Below are the code and all the weights of a small trained network. Each question names an input and a target symbol and asks about switching units off, where a switched-off unit gives its printed mean instead of its output.

import numpy as np


def w(rows, s, z=0):
    codes = np.array(rows[::2]) - 128.0
    scale = np.full(codes.shape[1], s)
    scale[-1] = z or s
    return codes * scale


def norm(h):
    return h / np.sqrt((h * h).mean(-1, keepdims=True) + 1e-5)


def f(y):
    return np.maximum(y, 0)


def softmax(a):
    e = np.exp(a - a.max(-1, keepdims=True))
    return e / e.sum(-1, keepdims=True)


def log_softmax(a):
    a = a - a.max(-1, keepdims=True)
    return a - np.log(np.exp(a).sum(-1, keepdims=True))


def net(x, mask):
    ids = ['αγεθπσψω'.index(c) for c in x.split()]
    T = len(ids)
    res = E[ids] + P[:T]
    u = 0
    for l in range(2):
        q, k, v = (norm(res) @ M[l].T for M in (Q, K, V))
        z = softmax(np.where(np.tri(T) > 0, q @ k.T / 2**0.5, -1e9)) @ v
        res = res + np.where(mask[u], z, O[l][:, -1]) @ O[l][:, :-1]
        u += 1
        y = f(norm(res) @ A[l][:, :-1].T + A[l][:, -1])
        res = res + np.where(mask[u : u + 12], y, B[l][:, -1]) @ B[l][:, :-1]
        u += 12
    return log_softmax(norm(res)[-1] @ U[:, :-1].T + U[:, -1])


Q, K, V, O, A, B = {}, {}, {}, {}, {}, {}
E = w([
[192,62,229,142,59,82,70],'α',
[156,36,191,107,133,76,97],'γ',
[218,138,183,161,167,91,135],'ε',
[182,100,95,191,55,129,91],'θ',
[25,72,118,181,114,2,146],'π',
[105,167,109,142,150,234,149],'σ',
[98,94,109,168,181,87,167],'ψ',
[116,128,198,193,143,85,136],'ω',
],0.0074)
P = w([
[95,176,61,79,116,4,75],'0',
[126,74,169,108,117,108,99],'1',
[110,77,169,118,120,106,104],'2',
[98,82,159,114,112,114,117],'3',
[91,83,156,118,113,116,116],'4',
[95,80,159,124,113,112,112],'5',
[88,78,156,122,111,112,116],'6',
[89,78,157,119,115,105,115],'7',
[91,75,159,124,116,107,112],'8',
[89,75,161,129,123,106,113],'9',
],0.0041)
Q[0] = w([
[113,252,112,74,157,254,184],'0.h1',
[141,21,197,169,22,27,112],'0.h1',
],0.006)
K[0] = w([
[103,82,215,135,92,254,206],'0.h1',
[142,196,99,116,125,63,91],'0.h1',
],0.0071)
V[0] = w([
[92,132,254,132,107,180,174],'0.h1',
[159,86,108,134,82,161,139],'0.h1',
],0.0037)
O[0] = w([
[156,141,134,177,49,131,123,2],'0.h1',
[94,161,96,95,109,155,2,100],'0.h1',
],0.0069,0.0036)
A[0] = w([
[203,41,35,185,75,122,127,64],'0.n1',
[155,183,154,171,161,95,158,64],'0.n2',
[143,183,172,92,187,25,114,145],'0.n3',
[158,167,173,171,165,117,61,170],'0.n4',
[137,68,74,185,141,102,125,145],'0.n5',
[150,91,136,104,141,165,79,37],'0.n6',
[30,102,146,125,93,49,79,187],'0.n7',
[178,75,214,103,63,172,128,52],'0.n8',
[252,112,149,173,151,115,191,150],'0.n9',
[14,115,97,129,105,133,103,250],'0.n10',
[76,143,104,95,124,120,131,86],'0.n11',
[75,117,62,94,141,137,194,167],'0.n12',
],0.0043,0.0013)
B[0] = w([
[67,215,162,88,158,98,154,210],'0.n1',
[146,130,135,73,118,149,166,150],'0.n2',
[145,22,175,136,95,222,151,213],'0.n3',
[90,107,111,55,91,191,171,171],'0.n4',
[123,178,192,123,169,120,133,210],'0.n5',
[93,101,108,93,128,121,124,150],'0.n6',
[134,106,197,140,154,174,167,254],'0.n7',
[76,147,79,167,150,84,158,189],'0.n8',
[127,150,98,174,124,65,153,196],'0.n9',
[255,62,165,109,117,71,104,188],'0.n10',
[187,110,178,114,145,116,122,137],'0.n11',
[166,113,171,183,120,58,44,151],'0.n12',
],0.0036,0.0046)
Q[1] = w([
[138,109,243,155,143,111,114],'1.h1',
[120,2,239,185,138,84,139],'1.h1',
],0.0047)
K[1] = w([
[153,153,93,116,154,160,124],'1.h1',
[156,221,72,149,138,205,3],'1.h1',
],0.0061)
V[1] = w([
[181,153,141,135,255,55,30],'1.h1',
[142,132,127,87,125,85,201],'1.h1',
],0.0047)
O[1] = w([
[107,254,82,135,85,108,161,252],'1.h1',
[20,116,38,102,94,206,104,143],'1.h1',
],0.0053,0.0041)
A[1] = w([
[254,200,136,176,160,173,76,3],'1.n1',
[60,90,104,91,132,54,161,111],'1.n2',
[155,45,131,175,88,150,102,91],'1.n3',
[111,253,106,211,40,120,130,119],'1.n4',
[71,27,210,157,195,84,104,209],'1.n5',
[59,128,41,146,63,152,12,229],'1.n6',
[213,144,157,141,86,150,157,170],'1.n7',
[71,157,207,115,143,129,95,205],'1.n8',
[187,119,80,97,105,135,218,27],'1.n9',
[110,196,123,83,70,50,146,26],'1.n10',
[95,11,135,79,223,185,114,105],'1.n11',
[67,185,67,93,84,225,106,98],'1.n12',
],0.005,0.0013)
B[1] = w([
[140,72,200,100,147,187,53,134],'1.n1',
[169,115,133,140,153,165,53,184],'1.n2',
[147,227,89,174,85,132,95,152],'1.n3',
[203,214,122,48,141,115,110,189],'1.n4',
[128,151,89,102,127,194,133,255],'1.n5',
[159,112,165,142,162,76,205,145],'1.n6',
[82,57,73,117,137,102,52,145],'1.n7',
[130,111,68,125,83,151,170,181],'1.n8',
[200,50,10,107,122,189,160,134],'1.n9',
[176,165,125,253,59,116,135,171],'1.n10',
[123,239,130,87,118,37,103,175],'1.n11',
[82,55,132,145,165,96,127,142],'1.n12',
],0.0047,0.0081)
U = w([
[81,70,120,210,131,71,124,223],'α',
[137,87,151,144,33,145,86,5],'γ',
[153,112,144,167,157,158,75,37],'ε',
[169,205,110,166,112,84,134,172],'θ',
[184,70,74,128,152,147,167,184],'π',
[104,156,99,141,245,111,135,55],'σ',
[91,136,169,137,133,172,212,129],'ψ',
[125,133,137,35,152,127,77,145],'ω',
],0.012,0.0016)

Each question gives the input, a string of symbols that net reads in full, and the target symbol t.
The units are the heads (2 rows each of Q, K, V and O) and the neurons (one row each of A and B). Each row of codes is followed by its name. A weight is (code - 128) times the scale printed after its matrix; where a second scale follows, it is the last column's (O, A, B and U).
mask holds one flag per unit, layer by layer, with each layer's heads first. A switched-off unit (its flag False) gives its mean, the last column of its rows in O or B, instead of its output. The means were averaged over made-up inputs and are rounded, as every weight is.
A unit's drop is (log p(t) with every unit on - log p(t) with that unit switched off) / (log p(t) with every unit on - log p(t) with every unit switched off).
The circuit of an input: a set's keep is (log p(t) with only the set's units on - log p(t) with every unit switched off) / (log p(t) with every unit on - log p(t) with every unit switched off). Starting from the 12 units with the biggest drops (on a tie, the unit counted first), units are removed one at a time, each time the one whose removal leaves the highest keep (on an exact tie, the one counted first), for as long as the keep stays at least 0.8.
circuit, biggest first: the units of the circuit, biggest drop first
k most important neurons: the k neurons with the biggest drops, biggest first
k most important neurons of layer l: the k neurons of layer l with the biggest drops, biggest first
drop of u: that unit's drop, to one decimal
input θ ω θ θ θ ε π σ θ, target ω: circuit, biggest first	(1.h1; 1.n10; 0.n1)
input π θ θ σ, target π: circuit, biggest first	(1.h1; 0.n10; 0.n1)
input θ γ ω σ ω ε, target ω: circuit, biggest first	(0.h1; 1.n10; 0.n4)
input ω γ σ, target α: 3 most important neurons	(1.n12; 0.n7; 1.n5)
input ω θ ψ ω, target ψ: 2 most important neurons of layer 1	(1.n10; 1.n5)
input α σ σ, target ε: circuit, biggest first	(1.h1; 0.h1)
input ω θ α γ θ θ ω σ, target α: 3 most important neurons of layer 0	(0.n7; 0.n3; 0.n10)
input θ γ ε, target π: 3 most important neurons	(0.n3; 0.n4; 1.n9)
input π ω α π σ θ, target π: 4 most important neurons	(1.n11; 1.n5; 0.n3; 0.n1)
input γ γ ε θ θ ω γ σ ε θ, target ε: 2 most important neurons of layer 1	(1.n11; 1.n4)
input θ α γ θ θ σ, target ω: 4 most important neurons of layer 0	(0.n3; 0.n9; 0.n7; 0.n10)
input ω α σ θ ω θ ψ ε θ θ, target α: 2 most important neurons	(1.n4; 1.n11)
input θ θ α σ, target ω: 2 most important neurons of layer 0	(0.n3; 0.n7)
input σ ψ θ ω γ θ θ α, target θ: 2 most important neurons	(0.n12; 1.n4)
input γ σ ε ω θ ψ θ, target ε: 2 most important neurons	(1.n4; 1.n11)
input θ ω π π σ γ ω α α, target ω: 2 most important neurons	(1.n11; 1.n10)
input σ ω θ θ γ, target θ: 2 most important neurons	(0.n12; 0.n10)
input ψ θ α ω σ γ θ π θ, target σ: 2 most important neurons	(0.n1; 1.n10)
input ψ ε ω, target ψ: most important neuron of layer 1	(1.n4)
input σ γ α π, target θ: 2 most important neurons	(0.n12; 1.n4)
input θ α θ ψ π ε ε σ θ, target ω: 2 most important neurons	(0.n7; 1.n10)
input π α ω π σ π θ θ, target π: 4 most important neurons of layer 0	(0.n3; 0.n1; 0.n10; 0.n9)
input α θ θ α γ γ θ ω σ, target γ: most important neuron	(0.n10)
input σ ω ω ω θ γ, target θ: drop of 1.h1	1.2
input π γ ω ε, target π: most important neuron of layer 0	(0.n9)
input σ θ π θ θ γ ω ψ γ ψ, target θ: drop of 0.n12	1.4
input θ ω γ ψ σ γ γ θ ω, target ω: drop of 1.n10	0.2
input θ θ ψ γ σ σ α σ α, target ω: drop of 1.h1	-0.1
